Each row is followed by its class.
12 204 -784 27 -42 52 -107 35 279 110 -175 202 244 -104 -160 -60 170 -350 -345 16 -413 196 -375 -49 21 132 63 426 344 -46 149 -102 -44 : Guv
22 74 -463 82 -86 0 251 -136 233 -9 -114 227 180 91 151 128 177 -281 -262 32 -342 155 -154 -17 99 254 65 421 143 185 136 -110 -25 : vego
185 -10 189 36 -99 -144 -4 68 232 227 225 -85 -257 179 -73 31 -225 -57 -116 -23 135 92 20 -125 -192 57 44 -378 279 -44 212 -4 338 : Lom
-187 -42 -482 -67 -227 59 127 8 -33 -132 -7 2 248 -197 127 127 54 -155 -170 2 -155 16 -238 -35 195 122 -71 460 80 97 24 -142 -232 : Lukom
165 3 -176 51 -155 -23 272 216 277 223 257 -254 -289 81 -277 310 20 -25 -69 13 302 -16 -71 -174 -19 -1 23 -308 80 -154 107 -7 255 : sem
-249 -329 -250 295 144 -240 104 320 -154 -166 236 124 353 126 93 58 163 -189 -170 68 -471 -101 -355 20 194 -38 113 293 133 23 -57 -141 -401 : gono
-352 -204 -6 -46 15 -353 145 -81 -317 171 -13 162 7 93 339 -73 165 191 -7 -80 -135 14 -182 -12 292 124 -85 55 -103 133 119 -93 -59 : vego
64 259 -464 69 -66 60 -37 -26 319 8 -3 -4 183 158 -234 -6 34 -555 -444 -90 -256 321 -93 -30 -23 227 183 111 528 66 230 -35 -51 : vafe
-50 9 -653 63 33 134 193 88 53 -51 -71 43 169 -79 -70 220 311 -235 -244 9 -262 184 -65 -7 262 221 69 251 219 146 73 -186 -176 : Lom
127 120 238 25 -88 -159 49 35 250 177 211 -111 -295 198 -67 15 -186 -64 -76 -104 102 107 -48 -85 -205 155 20 -391 210 6 210 26 280 : ruru
-40 131 244 157 136 -100 106 111 261 -84 125 -41 -368 181 -257 150 -202 -84 -116 -166 111 -224 -73 -3 -106 135 -32 -428 14 -12 122 103 171 : nad
140 65 308 73 -103 -75 153 22 195 194 174 -68 -319 100 -30 203 -171 51 -21 -102 186 78 240 -47 -138 176 33 -448 -149 105 113 86 206 : bom
-81 68 -777 -25 -118 114 283 28 153 -204 -123 123 328 -137 -33 251 172 -244 -271 -106 -337 -149 -198 -19 183 260 -2 380 -84 -20 167 -224 -312 : tesig
-326 364 293 -219 -179 -421 -508 172 -225 69 155 -286 342 -29 81 -171 -206 -231 95 179 93 18 -180 -69 118 67 -292 253 -255 -228 -303 53 -194 : ruru
-346 114 -614 167 -34 -10 550 84 113 45 -93 221 215 -66 139 324 104 -331 -107 -126 -349 -231 -198 -157 173 276 -80 392 -102 69 81 -229 -360 : sem
-379 -117 97 47 31 -455 15 -42 -188 168 -14 172 165 10 280 -61 -171 79 65 -29 -232 -139 -344 -68 101 56 -215 248 74 -36 128 -90 -55 : gono
-211 7 327 -43 -32 -302 -194 240 -168 -321 32 -127 263 33 69 88 -270 -95 -41 1 -46 -130 18 203 198 252 -172 73 -318 -38 -133 4 -315 : sem
-486 214 24 -81 77 -383 249 24 -211 107 -99 264 138 82 261 18 -16 151 -12 25 -261 -320 -211 65 139 193 -259 207 -264 -131 92 -34 -281 : Guv
104 -11 86 85 17 -108 62 123 225 21 194 -91 -255 95 -211 163 -129 -31 -89 -162 26 -24 -71 -74 -117 170 15 -445 40 -33 266 -37 151 : ruru
-454 -73 -45 -26 -66 -317 201 -34 -254 91 56 118 245 11 321 16 -92 12 116 -167 -258 -173 -444 -74 77 23 -166 302 10 -194 68 -142 -217 : bom
270 12 198 19 -121 -76 -123 171 285 65 308 -240 -257 210 -180 75 -139 -36 -166 -30 159 91 199 -80 -170 109 100 -534 128 -54 261 31 315 : gono
-408 -144 81 28 194 -249 -253 -220 -75 20 34 34 52 90 -51 -283 -198 -193 0 -207 -88 -122 -380 -119 93 -63 -150 65 255 -215 190 -38 79 : mir
48 146 -616 -20 -132 123 196 129 124 11 -75 136 180 -64 32 85 187 -304 -229 -22 -244 127 -180 -28 74 221 79 307 169 1 -42 -155 -183 : vego
71 207 251 149 41 -165 -37 -22 257 106 75 -2 -244 270 -144 130 -333 -94 -101 -46 145 -275 82 -143 -251 53 -79 -265 89 -85 176 -15 437 : Lukom
-41 90 -716 169 -21 87 -13 87 175 72 -14 126 207 -46 -162 172 250 -344 -276 10 -299 158 -106 -68 198 116 46 328 277 283 96 -57 -27 : vafe
260 36 194 8 -202 -84 -217 167 227 260 305 -152 -276 311 -145 -173 -224 -134 -220 60 172 232 128 -124 -343 -137 119 -429 533 -41 211 -33 421 : Lukom
-298 -69 -498 103 54 -21 101 -159 38 3 -107 210 180 -140 -20 242 48 -189 -269 -88 -349 128 -328 -25 238 172 -105 458 220 178 211 -155 -79 : gono
173 180 143 10 48 1 9 -4 357 -109 117 -177 -254 150 -231 174 -232 -157 -55 -232 190 -249 19 -80 -90 302 -41 -427 -34 -196 198 47 291 : sem
-437 -103 112 -12 -59 -286 329 -8 -236 -40 120 56 268 15 283 -71 -131 -248 149 -86 -176 -225 -373 -74 93 77 -129 262 33 -124 -54 -138 -244 : tesig
-120 126 -435 123 -51 -21 83 -176 308 23 -186 281 205 48 120 120 -8 -343 -344 -53 -380 45 -398 10 56 191 -9 426 129 229 195 19 47 : tesig
-352 -157 82 48 -41 -395 61 -95 -252 177 80 166 232 72 214 -177 -231 -105 11 -133 -193 -5 -481 -84 -27 -75 -68 308 360 -90 55 -115 -130 : vafe
-114 -51 -586 38 -200 -102 102 -48 166 132 -43 183 204 -66 62 41 84 -250 -271 -83 -410 246 -354 -101 54 98 42 386 309 203 248 -237 -113 : Lom
-303 -127 48 -30 -46 -306 119 66 -226 58 21 96 200 -7 220 -86 -82 -48 61 -52 -205 -52 -289 -4 136 92 -98 130 93 -17 65 -63 -151 : gono
223 36 183 30 -106 -122 161 171 165 156 281 -225 -299 96 -86 95 -31 -18 -67 -25 207 155 179 -58 -73 200 89 -440 46 15 8 -40 37 : vego
144 -148 335 20 -154 -11 -1 -146 236 285 310 -106 -304 127 -3 -48 -280 95 -56 -144 213 215 98 -49 -329 -29 79 -408 335 17 361 117 316 : Guv
-147 80 -478 29 34 -7 252 -47 99 -148 -229 210 144 -65 69 295 201 -75 -137 -77 -335 25 -102 73 361 347 -122 307 -145 253 177 -38 -176 : nad
-446 -175 -41 15 -37 -279 71 1 -253 90 26 126 268 -83 294 -181 -93 -74 2 -61 -246 -125 -425 13 81 -13 -102 271 199 -162 71 -91 -156 : nad
42 119 267 71 -19 -125 -61 121 264 105 245 -180 -343 113 -129 164 -185 -37 -78 -43 131 -59 55 -78 -135 127 -88 -459 13 2 183 38 243 : vego
26 -145 221 -97 -246 -97 222 216 2 -58 382 -316 -149 188 200 228 -75 148 90 -231 79 -136 135 -73 -129 93 1 -437 -128 -269 239 -225 69 : vego
280 112 219 151 -132 -203 -167 -44 423 188 319 -132 -263 53 -490 18 -291 -303 -196 26 53 258 -151 -213 -430 24 125 -434 402 60 376 28 373 : Lukom
-89 92 -692 41 -26 42 15 -91 170 -19 -179 137 232 -123 -125 42 121 -268 -278 -146 -323 38 -339 -57 110 119 58 379 214 72 124 -154 -181 : Lom
-439 -213 136 -151 -137 -371 529 -62 -324 35 -10 103 128 -153 356 -210 -26 73 236 -181 -121 -240 -460 4 96 79 -107 176 -153 -177 -47 -220 -387 : vafe
-129 66 -494 195 62 13 26 -170 70 30 -276 131 189 -173 -51 136 78 -205 -306 -65 -407 222 -252 -13 89 167 96 324 272 223 217 -97 -67 : ruru
-149 160 -585 91 40 -31 231 -109 157 -69 -199 262 269 45 32 233 123 -201 -264 -57 -406 -42 -341 2 168 243 -43 466 44 95 185 -73 -180 : ruru
-186 -97 -73 -62 -182 -320 183 324 -252 3 243 -167 174 117 158 -107 28 -226 23 -120 -82 33 -402 -151 48 68 53 -12 141 -126 -82 -283 -368 : Lukom
198 -43 136 130 -6 -120 -117 13 333 160 271 -101 -193 182 -151 20 -236 -137 -109 -108 149 -6 -8 -124 -164 55 20 -324 200 -20 174 40 273 : tesig
-25 22 -661 44 -81 18 -22 68 147 -23 -25 93 219 -108 -79 149 209 -243 -289 -11 -382 185 -219 -48 207 187 24 248 159 213 221 -102 -102 : tesig
-114 158 -627 108 -25 -15 24 -34 176 71 -111 210 176 -16 -187 154 100 -290 -303 42 -422 96 -282 -195 75 25 31 319 163 131 284 -65 -61 : Guv
-112 281 -182 108 135 -311 73 -21 275 100 -340 365 126 -73 -119 -179 104 -546 -173 88 -379 114 -590 -2 134 397 20 123 -121 220 23 182 -110 : vafe
-469 0 80 -12 -151 -444 84 175 -338 137 62 45 286 -66 214 -192 -147 -233 -58 40 -211 67 -595 26 7 18 -63 290 209 -97 -126 -119 -281 : mir
-407 -33 -10 -124 -105 -326 258 61 -242 -67 94 35 237 25 266 7 -42 -43 99 -72 -156 -244 -335 -67 159 103 -157 294 -140 -223 -51 -174 -286 : Lom
236 -90 343 -73 -149 3 115 -18 248 75 290 -264 -393 172 -25 -34 -164 23 -68 -159 331 191 111 15 -153 102 81 -473 236 -118 134 11 294 : nad
53 43 -533 5 -250 -85 225 154 224 150 120 15 168 110 10 -47 84 -320 -242 70 -251 275 -115 -71 89 134 50 236 554 104 131 -155 -169 : bom
-304 -260 76 -124 -79 -254 44 -24 -202 -122 51 123 295 -52 444 -58 -88 169 63 -135 -173 -213 -126 191 254 244 -217 259 -310 -55 41 -70 -274 : ruru
303 16 288 -91 -209 -13 149 124 277 39 410 -311 -314 119 -173 77 -204 -88 -53 -55 230 106 204 -117 -236 147 67 -551 110 -119 209 -100 123 : Guv
-318 9 57 -42 16 -295 143 54 -96 29 -70 72 154 9 336 -155 -25 19 77 5 -70 -322 -240 37 130 205 -146 217 -132 -250 -84 -9 -61 : gono
55 -29 338 135 143 -117 81 -179 301 125 80 31 -418 71 -202 173 -286 91 -47 -160 159 -29 -29 -65 -89 139 -62 -398 -94 -11 243 168 280 : ruru
171 73 108 40 -136 -80 109 175 385 14 322 -240 -211 129 -95 139 -257 -92 -134 -119 34 -119 125 -48 -174 229 -11 -429 182 -213 250 -74 135 : bom
-314 -95 82 -64 -179 -480 115 -92 -234 351 15 160 225 -108 422 -74 -93 196 98 78 -164 125 -505 -28 8 9 -196 394 -36 -8 52 -77 -221 : ruru
200 -42 323 -60 -254 -143 -27 127 141 250 360 -256 -280 169 87 47 -173 74 73 -91 231 170 129 -83 -129 89 -25 -492 192 120 222 29 317 : sem
51 -116 -899 -35 -138 266 266 40 164 -318 -11 56 365 -95 -16 205 297 -196 -321 -195 -366 -24 -138 114 266 288 133 340 118 3 184 -187 -356 : bom
-163 118 32 197 200 -4 151 -126 84 198 10 -95 -368 129 -278 64 -82 -79 36 -127 204 -152 -326 -230 -178 -297 -14 -40 458 -217 -44 -54 415 : vafe
-283 -93 115 -134 -175 -281 80 207 -321 9 170 -57 259 -88 291 -96 -52 -112 106 8 -173 14 -191 43 183 146 -125 89 -28 -53 -112 -142 -298 : bom
-69 100 -691 16 -39 198 -76 -59 197 -76 -176 17 201 -171 -278 53 149 -409 -299 -120 -278 160 -226 -20 70 130 89 241 330 -63 208 -114 11 : vego
-38 322 -310 23 -9 -112 67 101 110 -56 -68 -14 11 140 -77 175 165 -312 -143 117 -232 143 -7 -104 227 297 -106 137 233 290 97 -115 72 : vego
-341 -89 128 -37 -125 -322 149 8 -191 111 76 90 154 32 207 -250 -148 -200 73 -42 -176 -88 -375 -70 -21 -30 -76 128 173 -71 -4 -152 -114 : bom
-12 43 -498 13 -130 54 -2 -181 189 25 -125 216 222 67 35 -79 78 -336 -208 -146 -276 241 -289 21 -3 126 45 421 457 234 189 -96 80 : Lukom
-189 147 -676 -57 -214 81 276 33 54 -61 -28 90 322 -71 65 210 151 -264 -262 -127 -416 83 -154 -33 193 178 14 392 21 54 106 -209 -445 : bom
-401 2 132 7 11 -391 77 -99 -98 62 -25 191 199 -4 197 -114 -238 -135 -41 -44 -228 -128 -446 13 69 97 -193 257 43 -90 81 -26 -215 : nad
139 176 245 188 86 -139 140 89 308 140 206 -91 -336 191 -272 138 -186 -284 -78 -54 65 51 -16 -138 -182 163 36 -451 252 59 124 12 294 : tesig
49 7 215 68 7 56 101 -17 229 55 184 -84 -389 33 -150 -26 -235 -21 -87 -153 239 -185 125 -106 -203 72 52 -446 150 -110 156 77 248 : vafe
12 130 -707 67 -59 34 168 73 147 64 -74 94 210 87 -28 -7 243 -335 -203 42 -193 58 -290 -139 136 98 101 451 341 27 -40 -93 -27 : Guv
244 170 217 87 36 -21 -189 60 334 118 220 -146 -324 299 -225 90 -180 -143 -211 -65 239 30 248 -93 -148 153 53 -496 75 -5 160 81 361 : sem
-39 23 -635 7 -66 59 56 -55 165 -34 -134 104 187 -134 -33 150 212 -168 -213 -56 -263 134 -217 -10 255 200 -22 312 70 138 191 -57 -86 : nad
-333 -121 187 -81 -67 -343 8 43 -194 -53 86 77 96 -52 249 -16 -10 98 192 40 -140 -139 -110 3 268 134 -268 122 -332 137 45 5 -105 : Lukom
6 -178 -610 -64 -41 284 20 -30 70 -172 -17 54 88 -151 2 195 293 -11 -331 -192 -211 376 16 110 241 287 107 192 104 74 233 -99 -154 : vafe
